Each row has a name. Each piece below is followed by the name of the row it came from, unless a question asks for something else. Each question is about the rows just above it. Places in a row count from 0.

[ 84 126 210  93 141 169 124 175 132 106 126 120 188 124]  losu
[156  80 153 136 110 136 114 160 220 117 107 147 124 110]  zes
[110 118 144 141  90 137 128 141 184 122 171 114  99 122]  Fopel
[156  80 153 136 110 136 114 160 220 117 107 145 124 110]  vut
[113 138 170 131 117 116 140 150 155 111 170 127 146 103]  Kubuz
[157 123 160 129  81 111 202 172 153 158 164 132 149 176]  siv
[140 131 142 135  99 128 118 129  80 152 123 143 112 119]  Bem
[126 113 146 199 134  64 128 149 144 143 184 100 143 132]  megu
[125 126  82 123 121 114 149 146 122 136 157 145 129 138]  fof
[132 172 160 129 176 164 112 158 157 202  81 149 153 123]  reg
[132 118 136 126  97 164 180 136 132 132 124 133 126 219]  madol
[129 124 144 118  72 157 130 147 135 119  73 194 137 100]  Matol
[129 164 172 112 158 132 157  81 176 202 123 149 153 160] is which row reordered? -> reg
Does one of the named rows hold [124 175 132 107] side by side, in this order? -> no

[113 129  78 207 105 105 138 130 148 150 147 120 106 147 165 154 112  95
 122  84 131 142 149 157 104 114 110 126 171 156 154 131  65 131 117 131
 123 170] : supel
[ 84 105 131 105  65 130  95 131 122 114 110 147 142  78 165 148 113 157
 117 126 149 150 112 156 172 170 138 129 147 154 104 207 106 131 131 154
 123 120] : zade
[ 89 108 160 156 103 110  95 122 148 178 110 169 122  92 119  97 141  79
 104 142 150 115 130 125 180  66 105 127 157 103  82 172 113 125 177  79
 151 124] : Bifil
Which row holds these entries in another order? [ 65  78  84  95 104 105 105 106 110 112 113 114 117 120 122 123 126 129
 130 131 131 131 131 138 142 147 147 148 149 150 154 154 156 157 165 170
 172 207] -> zade
[ 79 151 124  89 108 160 156 103 110  95 122 148 178 110 169 122  92 119
  97 141  79 104 142 150 115 130 125 180  66 105 127 157 103  82 172 113
 125 177] is which row reordered? -> Bifil
Is [147 106] printed in one of the named rows, side by side and in this order? -> no

[183 135 156 168  93 147  99 146 134]  bak
[142  83 192 109 119 118 135 103 105]  sili
[147 137 146 150  93 133  98 148 164]  bodo
[124 185  83 149 127 101  98 177 126]  Raf
[155  81 172 121  86 123 125  94 134]  kek
[150 127 122 181  97 166 137 112 170]  Bap
[ 58 131  92  93 154  91 152 123 140]  zom
[141 123 159 181 120 191 146 119 171]  girin
[131  58 143 123 140 142 184  71 129]  zod
[143 186  94 155 120 107  85 183 121]  Furep
[116 114 141 177 123 192 167 100 183]  neniv
[100 128  96 143 137 150 158 109 179]  guv
Give the next 3 entries after [ 58 131]. -> [ 92  93 154]
[146 150  93 133  98 148 164] is in which row? -> bodo
Which row holds these entries in another order? [ 96 100 109 128 137 143 150 158 179] -> guv

[128 165 114 128 103 135 132 128 115 149 118 149 140 131 122 122] -> bik
[ 89 125 128 109 114 128 127 128 165 103 115 135 168 132 139 127] -> duv
[128 165 114 128 103 135 132 128 115 102 109 127 168 139  89 125] -> ligum
[128 165 114 128 103 135 136 128 115 149 118 149 140 128 122 122] -> zub
q: [128 165 114 128 103 135 132 128 115 102 109 127 168 139  89 125] -> ligum
Put [109 128 139 165 128 128 127 125 115 132 114  89 168 102 135 103] back in order: which row is it? -> ligum
Is [ 89 125] printed in one of the named rows, side by side and in this order? -> yes
Put [168 128 125 127 103 132 165 114 115 139 128 109 135 128  89 127] back in order: which row is it? -> duv

[ 63 108 142 107  42]  fos
[108 108 142 170 117]  Nin
[103 108 142 170 117]  firo
[103 108 117 142 170] is which row reordered? -> firo
q: [103 108 142 170 117] -> firo
Row and place of [63] in the named rows: -> fos, 0

[108 107  53 123 156 121 135] = zor
[108 156 135 120 107 123  53] = fala
[123 108 107 107 156 143 176] = Naner
Put [135 108 123 156  53 121 107] back in order: which row is it? -> zor
Put [ 53 108 156 135 120 107 123] back in order: which row is it? -> fala
Does one of the named rows hold [ 53 123] side by side, in this order? -> yes
Where do [107  53 123] appear? -> zor
Which row holds these entries in another order? [ 53 107 108 121 123 135 156] -> zor
q: [108 107  53 123 156 121 135] -> zor

[153  94 127 115 125 145 137 148 160 120 145 136 118 160 133 131 150 115
 132 145 138 163 152 134 160 166 141 118 148 147 151 139 124 172] : botel
[139  83 143 142 119 164 154 110 108 165 127 119 148 167 113 134  96  72
 117 113 105 133 100 118 130 129 115 127 183 153  89  91 120 118] : lepi
[147  87 128  94 108 146 140 129 147 114 139 111 116 163 112 111 137 104
 125 136 111 158 129 117 153 158 125 111 161 147 129 122 101 159] : peku
[133 156 133  90 110 125 110 130 152  96 132 101 110 105 114 100 174 172
 138 168 120 133 137 117 150 127 175 159  91 102 195 147 109 151] : dor
[142  82 133 145 135 159 158 131 125 160 135 149 143 178 135 148 104  85
 121 114 131 147 126 136 135 151 107 110 197 168  93 113 133 133] : Zal
[141 126 109 120 142 111 122 163 172 105 146 154 110 139 151 137 164 149
 140 142 161 161 174 148 152 168 127 101 118 138 154 166 141 177] : duz
[138  90 151 127 150  91 102 100 110 168 137 114 130 106 147 110 174 120
 133 152 195 159 101 117  96 132 175 172 110 133 109 125 133 156] : Bebu
[126 124 102 140 152  98 124 162 160 116 140 165 116 134 161 147 137 138
 133 116 165 152 169 154 133 164  89  78 125 144 113 163 150 159] : Pob
[111 139 113 173 161 103 124 141 109 145 123 170 138 120 161 165  97 125
 126  90 160 111 140 151  93 120  90 101 120 134  84 135 165 103] : pufo
[139 142 141  86 104 141 120 124 150 102 133  96 114 118 107  97 170 159
 136 172 110 138 128 112 158 130 180 164 112 110 193 137 101 151] : Fip
[129 140 105 152 163 113 119 173 168 122 140 177 119 121 173 154 153 155
 139 127 184 148 182 165 137 160 111  98 105 133 135 174 166 165] : loku
[100 160  98 149 160  75 101 159 138 117 123 165 118  82 167 148 128 165
 130  98 177 110 169 157  94 123  86  91  71 107 110 168 163 123] : Sapad
Is [165 154 110] printed in one of the named rows, side by side and in this order? -> no
Put [151 109 147 195 102  91 159 175 127 150 117 137 133 120 168 138 172 174
 100 114 105 110 101 132  96 152 130 110 125 110  90 133 156 133] back in order: which row is it? -> dor
The next 3 entries after [124 150 102 133  96 114 118 107]: -> [ 97 170 159]
Which row holds [138  90 151 127 150  91 102 100 110 168 137 114 130 106 147 110 174 120
 133 152 195 159 101 117  96 132 175 172 110 133 109 125 133 156]? -> Bebu

[ 98 155  75 134] : Fepum
[165  54 101 150] : mos
[ 93 102 186  72] : Vin
[123 168 129 209] : boke
[152  79  89 189] : dopog
[129 110  96  42] : zed
[100 135 189  98] : siz
[106 126 136 201] : Niva
Where in the named rows is [134]? -> Fepum, 3
Among the named rows, does one hold [129 110] next to each other, in this order? -> yes
Is [ 72 186] printed in one of the named rows, side by side and in this order? -> no
q: [ 98 155  75 134] -> Fepum

